Below is a small trained network, with its code and all its weights. Each question gives an input and a target symbol and asks what happens when units are switched off, that is, made to give their printed mean instead of their output.

import numpy as np


def w(rows, s, z=0):
    codes = np.array(rows[::2]) - 128.0
    scale = np.full(codes.shape[1], s)
    scale[-1] = z or s
    return codes * scale


def f(y):
    return np.maximum(y, 0)


def softmax(a):
    e = np.exp(a - a.max(-1, keepdims=True))
    return e / e.sum(-1, keepdims=True)


def log_softmax(a):
    a = a - a.max(-1, keepdims=True)
    return a - np.log(np.exp(a).sum(-1, keepdims=True))


def net(x, mask):
    ids = ['ΓΞΦΨΩαδεζηθλμπτ'.index(c) for c in x.split()]
    T = len(ids)
    res = E[ids] + P[:T]
    r = res
    for j in range(3):
        rows = slice(3 * j, 3 * j + 3)
        q, k, v = (r @ M[0][rows].T for M in (Q, K, V))
        z = softmax(np.where(np.tri(T) > 0, q @ k.T / 3**0.5, -1e9)) @ v
        o = O[0][rows]
        res = res + np.where(mask[j], z, o[:, -1]) @ o[:, :-1]
    y = f(res @ A[0][:, :-1].T + A[0][:, -1])
    res = res + np.where(mask[3:15], y, B[0][:, -1]) @ B[0][:, :-1]
    return log_softmax(res[-1] @ U[:, :-1].T + U[:, -1])


Q, K, V, O, A, B = {}, {}, {}, {}, {}, {}
E = w([
[193,90,64],'Γ',
[140,125,120],'Ξ',
[169,124,71],'Φ',
[135,119,71],'Ψ',
[139,122,123],'Ω',
[18,163,99],'α',
[133,141,98],'δ',
[102,143,143],'ε',
[136,124,118],'ζ',
[142,123,125],'η',
[142,119,138],'θ',
[39,168,99],'λ',
[144,100,29],'μ',
[210,118,246],'π',
[116,115,177],'τ',
],0.014)
P = w([
[174,248,127],'0',
[93,26,147],'1',
[166,185,115],'2',
[97,29,143],'3',
[161,166,106],'4',
[96,26,145],'5',
[158,158,99],'6',
[95,26,144],'7',
[154,152,94],'8',
[94,25,142],'9',
[153,147,86],'10',
[95,21,147],'11',
],0.011)
Q[0] = w([
[87,119,170],'H0',
[120,26,149],'H0',
[118,46,176],'H0',
[171,146,1],'H1',
[121,140,202],'H1',
[83,60,118],'H1',
[146,60,184],'H2',
[134,72,161],'H2',
[161,197,173],'H2',
],0.014)
K[0] = w([
[124,169,185],'H0',
[176,103,175],'H0',
[181,106,247],'H0',
[101,120,5],'H1',
[170,124,192],'H1',
[56,163,181],'H1',
[41,163,152],'H2',
[52,149,142],'H2',
[168,137,181],'H2',
],0.014)
V[0] = w([
[25,161,72],'H0',
[11,182,91],'H0',
[161,129,64],'H0',
[254,78,106],'H1',
[12,168,121],'H1',
[99,125,198],'H1',
[220,96,218],'H2',
[80,186,139],'H2',
[190,137,216],'H2',
],0.007)
O[0] = w([
[103,238,116,17],'H0',
[74,254,69,4],'H0',
[198,156,135,118],'H0',
[225,194,31,214],'H1',
[69,91,222,55],'H1',
[92,91,87,109],'H1',
[247,114,215,93],'H2',
[119,175,56,108],'H2',
[246,141,162,82],'H2',
],0.0065,0.0027)
A[0] = w([
[176,157,100,128],'N0',
[175,252,130,127],'N1',
[151,187,124,250],'N2',
[153,53,106,74],'N3',
[161,117,67,87],'N4',
[116,125,88,183],'N5',
[42,120,62,152],'N6',
[87,73,63,98],'N7',
[81,48,193,110],'N8',
[170,173,102,129],'N9',
[71,210,89,135],'N10',
[202,154,150,115],'N11',
],0.012,0.015)
B[0] = w([
[89,121,181,174],'N0',
[20,135,51,197],'N1',
[167,149,253,250],'N2',
[140,70,24,177],'N3',
[163,67,174,152],'N4',
[167,174,169,207],'N5',
[162,208,85,199],'N6',
[180,167,40,184],'N7',
[31,135,131,221],'N8',
[71,166,155,175],'N9',
[162,43,157,164],'N10',
[81,175,72,171],'N11',
],0.011,0.012)
U = w([
[121,103,131,133],'Γ',
[75,177,187,158],'Ξ',
[122,98,136,137],'Φ',
[89,171,71,88],'Ψ',
[229,63,145,99],'Ω',
[229,167,88,48],'α',
[174,142,107,140],'δ',
[120,46,86,135],'ε',
[97,149,86,154],'ζ',
[126,105,132,125],'η',
[113,82,147,148],'θ',
[9,68,171,1],'λ',
[122,98,135,126],'μ',
[173,147,173,221],'π',
[252,108,199,122],'τ',
],0.012,0.0089)

Each question gives the input, a string of symbols that net reads in full, and the target symbol t.
The units are the heads (3 rows each of Q, K, V and O) and the neurons (one row each of A and B). Each row of codes is followed by its name. A weight is (code - 128) times the scale printed after its matrix; where a second scale follows, it is the last column's (O, A, B and U).
mask holds one flag per unit, heads first, then neurons. A switched-off unit (its flag False) gives its mean, the last column of its rows in O or B, instead of its output. The means were averaged over made-up inputs and are rounded, as every weight is.
A unit's drop is (log p(t) with every unit on - log p(t) with that unit switched off) / (log p(t) with every unit on - log p(t) with every unit switched off).
The circuit of an input: a set's keep is (log p(t) with only the set's units on - log p(t) with every unit switched off) / (log p(t) with every unit on - log p(t) with every unit switched off). Starting from the 12 units with the biggest drops (on a tie, the unit counted first), units are removed one at a time, each time the one whose removal leaves the highest keep (on an exact tie, the one counted first), for as long as the keep stays at least 0.8.
circuit, biggest first: the units of the circuit, biggest drop first
most important unit: the unit with the biggest drop
k most important neurons: the k neurons with the biggest drops, biggest first
drop of u: that unit's drop, to one decimal
input τ Φ π τ Γ Γ τ, target τ: circuit, biggest first => N8, N1
input Ω ε τ τ ζ Γ τ π τ τ μ, target Ξ: 2 most important neurons => N9, N1
input Γ α Φ Ψ μ Φ, target Ψ: 2 most important neurons => N2, N6
input Ω τ μ τ μ, target π: most important unit => N8
input λ τ θ Γ Φ τ, target ζ: circuit, biggest first => H2, N2, N6
input δ τ η μ ε Φ δ Γ, target Ω: 2 most important neurons => N1, N8
input Ψ Ξ α μ μ μ Γ π τ ζ μ Ψ, target ε: circuit, biggest first => H0, N3
input τ π τ Φ λ Φ Ξ τ τ α τ Ψ, target Ψ: circuit, biggest first => H2, N6
input Φ μ τ Γ ζ η Ψ Ξ Γ τ Γ, target τ: 3 most important neurons => N8, N4, N2
input ζ ε τ τ μ, target Ξ: 3 most important neurons => N1, N9, N0
input ε μ μ δ π ε μ μ τ τ τ λ, target Ψ: 2 most important neurons => N6, N7
input τ μ Γ μ μ Φ μ Ξ π Γ, target ε: 2 most important neurons => N2, N3
input π Γ λ μ τ τ Ψ μ τ α Ψ, target π: circuit, biggest first => N8, H0, N2
input ζ ζ θ τ Γ Φ π η, target ε: most important unit => H0
input θ α η π α α τ λ μ α α μ, target Ψ: 3 most important neurons => N7, N6, N8
input π π δ θ Ξ τ δ Ψ Γ θ ζ, target Ξ: 3 most important neurons => N1, N9, N11
input μ μ τ μ η Φ μ, target τ: 4 most important neurons => N8, N2, N4, N10
input π π Ξ τ τ Ξ τ τ π μ, target ε: 3 most important neurons => N3, N2, N8
input τ τ μ Ξ τ Ψ Γ Ψ τ τ, target λ: 3 most important neurons => N8, N6, N7
input ζ ε Ψ π λ μ ε Γ τ τ π τ, target ε: most important neuron => N3
input τ τ μ μ ζ Φ Γ η ζ Φ α Γ, target Ψ: drop of H2 => 1.0
input τ Γ Γ Ψ θ π Ω, target Ξ: drop of H0 => 0.1
input θ Γ μ π, target ε: drop of H0 => 1.1
